Below are the code and all the weights of a small trained network. Each question names an input and a class and asks about switching units off, where a switched-off unit gives its printed mean instead of its output.

import numpy as np


def w(rows, s, z=0):
    codes = np.array(rows[::2]) - 128.0
    scale = np.full(codes.shape[1], s)
    scale[-1] = z or s
    return codes * scale


def f(y):
    return y / 2 * (1 + np.tanh(0.7978845608 * (y + 0.044715 * y**3)))


def log_softmax(a):
    a = a - a.max(-1, keepdims=True)
    return a - np.log(np.exp(a).sum(-1, keepdims=True))


def net(x, mask):
    res = np.array(x, float).reshape(1, 3) / 4 @ E
    y = f(res @ A[0][:, :-1].T + A[0][:, -1])
    res = res + np.where(mask, y, B[0][:, -1]) @ B[0][:, :-1]
    return log_softmax(res[-1] @ U[:, :-1].T + U[:, -1])


A, B = {}, {}
E = w([
[24,174,108,158,211,125,108,209,201,62],'x0',
[100,163,56,50,10,66,154,68,185,106],'x1',
[132,153,149,115,135,168,95,96,159,36],'x2',
],0.014)
A[0] = w([
[145,1,173,190,205,190,218,190,45,241,173],'neuron 1',
[86,136,103,150,187,117,83,212,135,117,56],'neuron 2',
[72,251,58,93,45,97,105,99,236,60,254],'neuron 3',
[142,42,230,237,163,80,134,158,141,249,139],'neuron 4',
[88,148,74,122,166,127,115,81,92,97,37],'neuron 5',
[44,169,110,229,167,168,88,232,111,88,90],'neuron 6',
[71,128,62,75,147,87,197,213,109,152,52],'neuron 7',
],0.006,0.0048)
B[0] = w([
[136,85,254,132,211,65,193,143,146,17,241],'neuron 1',
[138,113,196,97,63,125,78,67,103,187,169],'neuron 2',
[88,75,157,115,160,91,192,126,174,49,250],'neuron 3',
[128,169,159,93,187,70,170,96,207,49,203],'neuron 4',
[47,227,20,160,159,149,105,126,91,197,126],'neuron 5',
[142,71,166,99,64,56,186,66,66,109,198],'neuron 6',
[35,139,119,203,250,97,128,100,92,87,153],'neuron 7',
],0.0086,0.016)
U = w([
[92,244,117,162,115,129,97,144,82,239,47],'0',
[109,206,55,155,131,147,88,191,60,227,47],'1',
[124,219,125,112,109,166,91,187,128,113,76],'2',
[132,255,109,162,118,90,83,123,118,186,34],'3',
[75,140,178,156,221,73,150,183,174,52,147],'4',
[193,85,175,61,42,69,154,59,67,168,255],'5',
],0.0095,0.0048)

Each question gives the input, the list of numbers given to net, and the class t.
The units are the neurons (one row each of A and B). Each row of codes is followed by its name. A weight is (code - 128) times the scale printed after its matrix; where a second scale follows, it is the last column's (A, B and U).
mask holds one flag per neuron, in row order. A switched-off neuron (its flag False) gives its mean, the last column of its row in B, instead of its output. The means were averaged over made-up inputs and are rounded, as every weight is.
A unit's drop is (log p(t) with every unit on - log p(t) with that unit switched off) / (log p(t) with every unit on - log p(t) with every unit switched off).
The circuit of an input: a set's keep is (log p(t) with only the set's units on - log p(t) with every unit switched off) / (log p(t) with every unit on - log p(t) with every unit switched off). Starting from all 7 units, units are removed one at a time, each time the one whose removal leaves the highest keep (on an exact tie, the one counted first), for as long as the keep stays at least 0.8.
units of the circuit, in order: the units of the circuit, biggest drop first
k most important neurons: the k neurons with the biggest drops, biggest first
drop of u: that unit's drop, to one decimal
input [-1,8,0], class 4: units of the circuit, in order => [neuron 3]
input [7,-3,3], class 5: units of the circuit, in order => [neuron 6; neuron 2; neuron 1]
input [-1,-2,8], class 2: units of the circuit, in order => [neuron 1; neuron 3; neuron 4]
input [8,-5,2], class 5: units of the circuit, in order => [neuron 6; neuron 2]
input [-1,7,-7], class 4: 4 most important neurons => [neuron 7; neuron 6; neuron 3; neuron 2]
input [-2,-1,3], class 5: 2 most important neurons => [neuron 1; neuron 3]
input [-1,2,2], class 5: 2 most important neurons => [neuron 1; neuron 4]
input [8,-3,3], class 5: 3 most important neurons => [neuron 6; neuron 2; neuron 1]
input [6,-7,8], class 5: 2 most important neurons => [neuron 6; neuron 2]
input [3,-2,4], class 5: 2 most important neurons => [neuron 1; neuron 6]
input [-1,0,0], class 5: 4 most important neurons => [neuron 1; neuron 3; neuron 4; neuron 7]
input [-8,-5,0], class 4: drop of neuron 1 => 0.3
input [6,-2,2], class 5: drop of neuron 6 => 0.3
input [4,-3,4], class 5: drop of neuron 6 => 0.2
